Here is a tiny trained network, its code and every weight. The questions are about switching its units off for an input and a class, where a switched-off unit gives its printed mean instead of its output.

import numpy as np


def w(rows, s, z=0):
    codes = np.array(rows[::2]) - 128.0
    scale = np.full(codes.shape[1], s)
    scale[-1] = z or s
    return codes * scale


def f(y):
    return np.maximum(y, 0)


def log_softmax(a):
    a = a - a.max(-1, keepdims=True)
    return a - np.log(np.exp(a).sum(-1, keepdims=True))


def net(x, mask):
    res = np.array(x, float).reshape(1, 8) / 4 @ E
    y = f(res @ A[0][:, :-1].T + A[0][:, -1])
    res = res + np.where(mask, y, B[0][:, -1]) @ B[0][:, :-1]
    return log_softmax(res[-1] @ U[:, :-1].T + U[:, -1])


A, B = {}, {}
E = w([
[181,126,102,99,124],'x0',
[121,137,153,142,122],'x1',
[161,1,114,243,139],'x2',
[125,122,116,119,132],'x3',
[129,73,106,151,18],'x4',
[119,132,139,135,123],'x5',
[150,147,142,139,118],'x6',
[134,48,211,82,196],'x7',
],0.0078)
A[0] = w([
[124,186,148,145,83,88],'n1',
[172,47,201,158,169,103],'n2',
[106,44,100,90,145,93],'n3',
[185,132,146,106,133,79],'n4',
[78,89,2,170,85,135],'n5',
[44,170,81,69,60,182],'n6',
[111,137,178,72,163,26],'n7',
[95,186,103,95,96,151],'n8',
[165,153,162,63,163,190],'n9',
[108,201,85,23,27,167],'n10',
[131,114,155,108,165,132],'n11',
[127,188,182,136,108,142],'n12',
[102,217,55,145,161,87],'n13',
[100,159,190,107,124,91],'n14',
[103,86,178,74,47,67],'n15',
[141,79,173,80,72,104],'n16',
[178,127,146,80,200,106],'n17',
[181,119,89,55,176,60],'n18',
[120,194,186,72,202,128],'n19',
[144,129,140,50,204,77],'n20',
[181,18,180,178,12,2],'n21',
],0.0096,0.0036)
B[0] = w([
[131,160,117,192,149,162],'n1',
[216,137,157,111,206,225],'n2',
[210,158,160,178,138,170],'n3',
[82,157,142,120,134,143],'n4',
[102,171,83,218,81,213],'n5',
[198,208,180,164,199,222],'n6',
[87,163,131,140,4,169],'n7',
[208,145,188,227,207,197],'n8',
[17,96,79,66,127,206],'n9',
[229,168,173,89,133,255],'n10',
[104,234,107,129,43,167],'n11',
[80,98,158,99,150,171],'n12',
[215,58,215,70,249,190],'n13',
[35,166,103,124,133,165],'n14',
[189,84,146,137,231,167],'n15',
[146,117,114,133,254,168],'n16',
[39,83,118,119,144,188],'n17',
[76,89,128,138,132,166],'n18',
[24,69,29,115,86,224],'n19',
[105,78,47,148,46,193],'n20',
[124,186,118,186,62,237],'n21',
],0.0057,0.0079)
U = w([
[135,130,223,46,253,124],'0',
[197,218,129,205,117,241],'1',
[83,228,28,176,7,1],'2',
],0.0066,0.00093)

Each question gives the input, the list of numbers given to net, and the class t.
The units are the neurons (one row each of A and B). Each row of codes is followed by its name. A weight is (code - 128) times the scale printed after its matrix; where a second scale follows, it is the last column's (A, B and U).
mask holds one flag per neuron, in row order. A switched-off neuron (its flag False) gives its mean, the last column of its row in B, instead of its output. The means were averaged over made-up inputs and are rounded, as every weight is.
A unit's drop is (log p(t) with every unit on - log p(t) with that unit switched off) / (log p(t) with every unit on - log p(t) with every unit switched off).
The circuit of an input: a set's keep is (log p(t) with only the set's units on - log p(t) with every unit switched off) / (log p(t) with every unit on - log p(t) with every unit switched off). Starting from the 12 units with the biggest drops (on a tie, the unit counted first), units are removed one at a time, each time the one whose removal leaves the highest keep (on an exact tie, the one counted first), for as long as the keep stays at least 0.8.
circuit, biggest first: the units of the circuit, biggest drop first
most important unit: the unit with the biggest drop
k most important neurons: the k neurons with the biggest drops, biggest first
drop when u is switched off: that unit's drop, to one decimal
input [4,-8,-5,-3,4,8,-2,1], class 0: circuit, biggest first => n21, n5
input [-5,7,-1,-6,0,-6,4,5], class 2: 2 most important neurons => n13, n10
input [2,-8,-5,-8,-3,7,2,-5], class 0: circuit, biggest first => n13
input [7,-1,-6,-4,-2,-3,-6,2], class 2: circuit, biggest first => n20, n19
input [5,-3,-1,6,-6,-2,7,1], class 2: circuit, biggest first => n20, n19, n2
input [-7,-8,-5,-8,-8,6,-5,1], class 2: 3 most important neurons => n19, n20, n7
input [6,-8,0,-2,-3,3,-8,-7], class 0: 2 most important neurons => n13, n21
input [5,-5,-1,5,8,0,-7,-8], class 1: 2 most important neurons => n6, n10
input [2,5,-8,-6,2,6,-4,-8], class 1: 2 most important neurons => n1, n8
input [2,2,-6,4,-8,3,5,-5], class 0: drop when n13 is switched off => 0.7
input [-2,-4,-7,1,6,-4,-1,-6], class 1: drop when n11 is switched off => 0.0
input [7,2,-5,-6,-1,-3,1,4], class 2: drop when n13 is switched off => 0.1
input [0,5,-6,4,4,-1,4,-5], class 1: drop when n1 is switched off => 0.1
input [-8,3,-3,7,-6,-6,-1,2], class 2: most important unit => n19
